Below are the code and all the weights of a small trained network. Each question names an input and a target symbol and asks about switching units off, where a switched-off unit gives its printed mean instead of its output.

import numpy as np


def w(rows, s, z=0):
    codes = np.array(rows[::2]) - 128.0
    scale = np.full(codes.shape[1], s)
    scale[-1] = z or s
    return codes * scale


def softmax(a):
    e = np.exp(a - a.max(-1, keepdims=True))
    return e / e.sum(-1, keepdims=True)


def log_softmax(a):
    a = a - a.max(-1, keepdims=True)
    return a - np.log(np.exp(a).sum(-1, keepdims=True))


def net(x, mask):
    ids = ['ΓΔΣΩαβεζηθλξπτφψ'.index(c) for c in x.split()]
    T = len(ids)
    res = E[ids] + P[:T]
    u = 0
    for l in range(3):
        r = res
        for j in range(2):
            rows = slice(3 * j, 3 * j + 3)
            q, k, v = (r @ M[l][rows].T for M in (Q, K, V))
            z = softmax(np.where(np.tri(T) > 0, q @ k.T / 3**0.5, -1e9)) @ v
            o = O[l][rows]
            res = res + np.where(mask[u + j], z, o[:, -1]) @ o[:, :-1]
        u += 2
    return log_softmax(res[-1] @ U[:, :-1].T + U[:, -1])


Q, K, V, O = {}, {}, {}, {}
E = w([
[152,67,138,175],'Γ',
[235,86,177,146],'Δ',
[115,85,177,160],'Σ',
[254,165,151,123],'Ω',
[173,170,159,133],'α',
[209,183,141,132],'β',
[143,150,217,204],'ε',
[105,127,179,150],'ζ',
[124,159,147,128],'η',
[197,166,154,137],'θ',
[92,77,14,136],'λ',
[62,140,52,121],'ξ',
[112,185,66,134],'π',
[124,129,109,131],'τ',
[48,31,104,124],'φ',
[95,124,128,118],'ψ',
],0.015)
P = w([
[115,138,193,147],'0',
[133,135,101,211],'1',
[85,110,159,58],'2',
[86,248,59,129],'3',
[173,50,126,218],'4',
[90,90,176,8],'5',
],0.015)
Q[0] = w([
[134,200,117,113],'L0H1',
[178,115,164,123],'L0H1',
[169,143,74,53],'L0H1',
[132,225,248,114],'L0H2',
[158,142,146,155],'L0H2',
[84,137,77,123],'L0H2',
],0.012)
K[0] = w([
[107,211,107,7],'L0H1',
[147,82,74,117],'L0H1',
[194,131,109,66],'L0H1',
[79,53,145,1],'L0H2',
[73,166,86,48],'L0H2',
[104,130,49,223],'L0H2',
],0.0093)
V[0] = w([
[173,225,47,254],'L0H1',
[147,131,27,125],'L0H1',
[154,150,3,129],'L0H1',
[112,129,147,203],'L0H2',
[196,192,100,178],'L0H2',
[18,171,171,116],'L0H2',
],0.0073)
O[0] = w([
[104,63,121,133,253],'L0H1',
[100,179,149,204,56],'L0H1',
[57,132,145,121,48],'L0H1',
[107,93,1,195,162],'L0H2',
[132,179,114,133,160],'L0H2',
[16,161,204,168,106],'L0H2',
],0.0065,0.004)
Q[1] = w([
[140,145,103,133],'L1H1',
[59,154,118,127],'L1H1',
[188,149,134,105],'L1H1',
[64,203,91,69],'L1H2',
[128,54,253,223],'L1H2',
[116,91,134,72],'L1H2',
],0.012)
K[1] = w([
[50,191,211,93],'L1H1',
[87,104,164,2],'L1H1',
[164,165,126,185],'L1H1',
[12,162,144,109],'L1H2',
[232,183,198,235],'L1H2',
[83,6,153,122],'L1H2',
],0.0086)
V[1] = w([
[122,208,129,254],'L1H1',
[163,143,99,133],'L1H1',
[147,157,180,103],'L1H1',
[73,132,150,168],'L1H2',
[182,134,75,139],'L1H2',
[59,141,178,57],'L1H2',
],0.008)
O[1] = w([
[4,116,226,244,188],'L1H1',
[86,162,162,180,161],'L1H1',
[133,159,55,58,110],'L1H1',
[137,106,188,109,95],'L1H2',
[58,125,171,153,192],'L1H2',
[243,148,44,52,1],'L1H2',
],0.0045,0.0071)
Q[2] = w([
[68,50,182,124],'L2H1',
[210,169,98,181],'L2H1',
[84,203,140,103],'L2H1',
[178,100,132,66],'L2H2',
[248,72,145,208],'L2H2',
[102,237,87,89],'L2H2',
],0.015)
K[2] = w([
[149,134,215,143],'L2H1',
[132,152,69,201],'L2H1',
[103,31,114,98],'L2H1',
[126,102,231,149],'L2H2',
[153,96,107,223],'L2H2',
[122,170,91,11],'L2H2',
],0.012)
V[2] = w([
[215,94,255,126],'L2H1',
[144,191,181,136],'L2H1',
[101,55,85,90],'L2H1',
[139,209,52,246],'L2H2',
[128,85,85,135],'L2H2',
[134,192,141,157],'L2H2',
],0.0089)
O[2] = w([
[212,180,67,205,255],'L2H1',
[69,255,126,193,167],'L2H1',
[81,3,109,130,78],'L2H1',
[218,147,237,247,235],'L2H2',
[162,120,220,103,144],'L2H2',
[117,91,105,211,142],'L2H2',
],0.0062,0.0078)
U = w([
[52,119,87,245,173],'Γ',
[181,42,179,154,112],'Δ',
[69,31,197,149,112],'Σ',
[153,212,217,81,28],'Ω',
[65,201,119,135,172],'α',
[135,214,105,125,108],'β',
[11,188,248,136,3],'ε',
[2,136,186,133,152],'ζ',
[76,154,125,115,240],'η',
[98,191,136,136,91],'θ',
[99,132,20,181,160],'λ',
[106,58,123,125,174],'ξ',
[79,130,140,131,207],'π',
[103,147,109,138,184],'τ',
[219,106,55,137,63],'φ',
[115,101,109,141,154],'ψ',
],0.0084,0.0046)

Each question gives the input, a string of symbols that net reads in full, and the target symbol t.
The units are the heads (3 rows each of Q, K, V and O). Each row of codes is followed by its name. A weight is (code - 128) times the scale printed after its matrix; where a second scale follows, it is the last column's (O and U).
mask holds one flag per head, layer by layer. A switched-off head (its flag False) gives its mean, the last column of its rows in O, instead of its output. The means were averaged over made-up inputs and are rounded, as every weight is.
A unit's drop is (log p(t) with every unit on - log p(t) with that unit switched off) / (log p(t) with every unit on - log p(t) with every unit switched off).
The circuit of an input: a set's keep is (log p(t) with only the set's units on - log p(t) with every unit switched off) / (log p(t) with every unit on - log p(t) with every unit switched off). Starting from all 6 units, units are removed one at a time, each time the one whose removal leaves the highest keep (on an exact tie, the one counted first), for as long as the keep stays at least 0.8.
circuit, biggest first: the units of the circuit, biggest drop first
unit that matters most: the unit with the biggest drop
which heads matter: for each layer, one digit per head in row order, 1 if its drop is at least 0.15 and else 0, layers parted by /
drop of u: that unit's drop, to one decimal
input ε Ω λ Ω, target Σ: circuit, biggest first -> [L2H1]
input Ω θ Ω ζ Δ, target Γ: circuit, biggest first -> [L1H2; L2H1]
input Σ λ ξ, target ξ: circuit, biggest first -> [L2H1; L1H2; L1H1]
input ζ Γ λ α, target Σ: which heads matter -> 01 / 00 / 10
input λ Δ Δ ξ, target ζ: which heads matter -> 10 / 10 / 10
input Ω Ω π ε, target ε: which heads matter -> 01 / 00 / 10
input Δ Ω Ω ξ Δ λ, target λ: which heads matter -> 01 / 00 / 01
input π Δ Ω λ, target Σ: circuit, biggest first -> [L2H1; L0H2]
input Ω Δ β Ω Ω ζ, target ζ: which heads matter -> 01 / 01 / 01
input η Δ ξ, target ξ: which heads matter -> 00 / 11 / 10
input φ ξ Δ θ Ω, target Γ: circuit, biggest first -> [L1H2; L1H1; L0H1]
input Δ Γ Ω, target Ω: which heads matter -> 11 / 10 / 11
input ε λ Ω λ Δ ζ, target ζ: circuit, biggest first -> [L2H2; L0H2]
input Δ Ω λ Δ, target Σ: circuit, biggest first -> [L2H1; L0H1]
input ε λ Σ Γ Δ, target Γ: circuit, biggest first -> [L2H1; L1H2]
input β ε λ, target λ: unit that matters most -> L0H2
input η Ω Δ λ, target Σ: drop of L2H1 -> 1.1
input Ω Ω Δ Δ Δ φ, target φ: drop of L2H1 -> 0.1
input π α η π, target ε: drop of L2H2 -> 0.2
